Below is a small trained network, with its code and all its weights. Each question gives an input and a class and asks what happens when units are switched off, that is, made to give their printed mean instead of their output.

import numpy as np


def w(rows, s, z=0):
    codes = np.array(rows[::2]) - 128.0
    scale = np.full(codes.shape[1], s)
    scale[-1] = z or s
    return codes * scale


def norm(h):
    return h / np.sqrt((h * h).mean(-1, keepdims=True) + 1e-5)


def f(y):
    return np.maximum(y, 0)


def log_softmax(a):
    a = a - a.max(-1, keepdims=True)
    return a - np.log(np.exp(a).sum(-1, keepdims=True))


def net(x, mask):
    res = np.array(x, float).reshape(1, 4) / 4 @ E
    u = 0
    for l in range(4):
        y = f(norm(res) @ A[l][:, :-1].T + A[l][:, -1])
        res = res + np.where(mask[u : u + 7], y, B[l][:, -1]) @ B[l][:, :-1]
        u += 7
    return log_softmax(norm(res)[-1] @ U[:, :-1].T + U[:, -1])


A, B = {}, {}
E = w([
[128,87,188,227,154,139,143,197,165,115],'x0',
[126,127,127,129,127,130,128,128,129,127],'x1',
[84,132,138,106,98,139,92,225,117,252],'x2',
[108,125,149,97,189,59,194,109,53,158],'x3',
],0.0023)
A[0] = w([
[109,139,70,100,95,144,106,93,153,72,2],'0.n0',
[141,134,104,77,79,157,114,128,159,163,10],'0.n1',
[148,112,164,140,126,102,124,137,96,123,77],'0.n2',
[149,209,92,5,79,168,110,117,120,156,79],'0.n3',
[88,171,23,78,141,130,98,79,124,103,136],'0.n4',
[154,93,78,92,112,159,181,15,146,37,121],'0.n5',
[108,158,135,134,132,98,113,173,95,165,61],'0.n6',
],0.0024,0.0025)
B[0] = w([
[170,150,190,137,54,120,70,173,181,188,149],'0.n0',
[71,182,58,229,165,88,34,238,135,151,143],'0.n1',
[135,124,129,141,167,122,144,148,164,123,133],'0.n2',
[84,67,72,220,182,135,68,128,109,80,210],'0.n3',
[201,174,222,156,110,143,158,156,136,184,217],'0.n4',
[181,157,250,127,136,159,155,194,147,171,251],'0.n5',
[90,56,191,110,134,180,130,80,128,123,146],'0.n6',
],0.0027,0.0029)
A[1] = w([
[168,133,131,136,84,171,46,126,185,119,255],'1.n0',
[173,99,99,118,137,122,151,50,100,36,104],'1.n1',
[152,128,145,163,162,114,150,105,143,28,148],'1.n2',
[64,144,55,87,105,107,66,126,108,167,85],'1.n3',
[169,152,79,47,98,131,115,67,117,87,195],'1.n4',
[87,123,3,142,48,174,52,113,194,115,31],'1.n5',
[124,120,120,91,123,132,133,146,133,105,59],'1.n6',
],0.0034,0.0008)
B[1] = w([
[173,171,154,191,84,180,152,134,137,89,253],'1.n0',
[97,169,165,122,108,84,74,253,156,219,194],'1.n1',
[83,77,18,163,114,127,78,71,113,111,224],'1.n2',
[188,44,57,131,173,164,124,104,53,62,190],'1.n3',
[99,176,203,158,70,139,90,155,164,190,177],'1.n4',
[96,163,112,205,239,58,105,180,78,145,209],'1.n5',
[104,126,113,142,97,129,154,149,109,132,128],'1.n6',
],0.0032,0.0033)
A[2] = w([
[129,133,129,141,53,192,83,141,226,122,123],'2.n0',
[118,115,83,177,136,160,98,139,162,72,65],'2.n1',
[121,96,64,31,157,75,143,120,92,120,1],'2.n2',
[170,233,153,98,105,103,131,98,105,119,107],'2.n3',
[113,173,128,151,104,165,107,143,160,113,92],'2.n4',
[156,92,80,1,114,116,132,70,98,155,47],'2.n5',
[95,136,138,119,109,54,153,84,124,115,139],'2.n6',
],0.0036,0.00098)
B[2] = w([
[194,151,129,85,78,192,190,84,50,136,253],'2.n0',
[59,94,106,5,132,90,122,105,88,161,228],'2.n1',
[148,131,171,135,50,198,134,64,166,73,171],'2.n2',
[79,97,199,120,151,112,40,153,184,205,216],'2.n3',
[138,121,138,47,106,157,185,125,120,108,210],'2.n4',
[72,70,138,100,72,177,104,85,142,92,170],'2.n5',
[151,141,118,170,142,118,84,143,159,130,167],'2.n6',
],0.0034,0.0028)
A[3] = w([
[136,118,43,158,95,191,131,96,124,3,1],'3.n0',
[130,225,159,108,109,112,71,61,183,112,179],'3.n1',
[76,104,77,157,201,58,137,117,98,76,105],'3.n2',
[132,163,150,98,66,191,111,183,117,166,125],'3.n3',
[126,149,160,110,125,147,188,205,113,152,8],'3.n4',
[83,116,183,138,182,30,118,142,187,177,152],'3.n5',
[144,117,111,193,155,111,181,120,140,32,107],'3.n6',
],0.0037,0.00071)
B[3] = w([
[33,56,189,58,166,122,60,115,87,254,192],'3.n0',
[83,100,142,196,166,142,218,250,161,113,204],'3.n1',
[215,201,96,164,86,146,184,125,149,76,193],'3.n2',
[179,144,118,161,153,81,200,74,151,42,252],'3.n3',
[115,186,202,114,117,134,92,96,193,115,176],'3.n4',
[81,116,74,64,152,69,54,147,195,156,229],'3.n5',
[139,105,71,52,61,128,163,54,86,123,175],'3.n6',
],0.0039,0.0035)
U = w([
[201,195,221,189,97,198,191,144,159,96,229],'0',
[66,32,149,60,95,187,111,36,46,158,211],'1',
[44,132,178,95,192,33,83,179,219,202,132],'2',
[155,123,1,117,120,28,172,69,163,84,6],'3',
[156,169,27,195,188,155,43,184,27,153,1],'4',
],0.0078,0.00098)

Each question gives the input, the list of numbers given to net, and the class t.
The units are the neurons (one row each of A and B). Each row of codes is followed by its name. A weight is (code - 128) times the scale printed after its matrix; where a second scale follows, it is the last column's (A, B and U).
mask holds one flag per neuron, layer by layer. A switched-off neuron (its flag False) gives its mean, the last column of its row in B, instead of its output. The means were averaged over made-up inputs and are rounded, as every weight is.
A unit's drop is (log p(t) with every unit on - log p(t) with that unit switched off) / (log p(t) with every unit on - log p(t) with every unit switched off).
The circuit of an input: a set's keep is (log p(t) with only the set's units on - log p(t) with every unit switched off) / (log p(t) with every unit on - log p(t) with every unit switched off). Starting from the 12 units with the biggest drops (on a tie, the unit counted first), units are removed one at a time, each time the one whose removal leaves the highest keep (on an exact tie, the one counted first), for as long as the keep stays at least 0.8.
units of the circuit, in order: the units of the circuit, biggest drop first
top k neurons: the k neurons with the biggest drops, biggest first
top k neurons in layer l: the k neurons of layer l with the biggest drops, biggest first
drop of u: that unit's drop, to one decimal
input [1,8,8,-7], class 0: units of the circuit, in order -> [3.n3; 2.n0]
input [0,8,-6,3], class 2: top 2 neurons -> [1.n1; 0.n3]
input [0,3,7,1], class 1: top 4 neurons -> [0.n5; 1.n3; 0.n4; 1.n0]
input [0,4,-4,8], class 2: top 4 neurons -> [1.n1; 0.n3; 1.n3; 3.n5]
input [4,-7,-2,0], class 1: top 2 neurons -> [1.n5; 3.n0]
input [8,8,-3,2], class 3: top 3 neurons -> [3.n2; 1.n0; 2.n0]
input [-1,-6,8,-4], class 4: top 3 neurons -> [0.n5; 1.n5; 1.n3]
input [-5,1,1,0], class 4: top 2 neurons -> [0.n3; 2.n0]
input [-6,-5,7,-1], class 4: top 2 neurons -> [1.n5; 0.n3]
input [-1,6,6,3], class 1: top neuron -> [0.n5]
input [1,3,-8,0], class 1: top 2 neurons -> [1.n2; 1.n5]
input [-1,0,2,-3], class 4: top 2 neurons -> [1.n5; 0.n5]
input [-8,-7,6,-1], class 4: top 3 neurons -> [1.n5; 0.n3; 0.n1]
input [6,1,6,0], class 0: top 2 neurons in layer 1 -> [1.n5; 1.n1]
input [0,-4,2,4], class 1: top 2 neurons in layer 1 -> [1.n0; 1.n5]
input [-7,0,5,0], class 4: top 2 neurons in layer 2 -> [2.n0; 2.n4]
input [-6,-2,8,-5], class 4: drop of 1.n5 -> 0.2
input [2,8,-3,-7], class 1: drop of 3.n0 -> 0.4
input [6,0,-1,2], class 3: drop of 0.n5 -> 0.0
input [2,6,-5,-1], class 1: top neuron in layer 1 -> [1.n2]
input [7,4,-4,2], class 3: top neuron in layer 3 -> [3.n2]
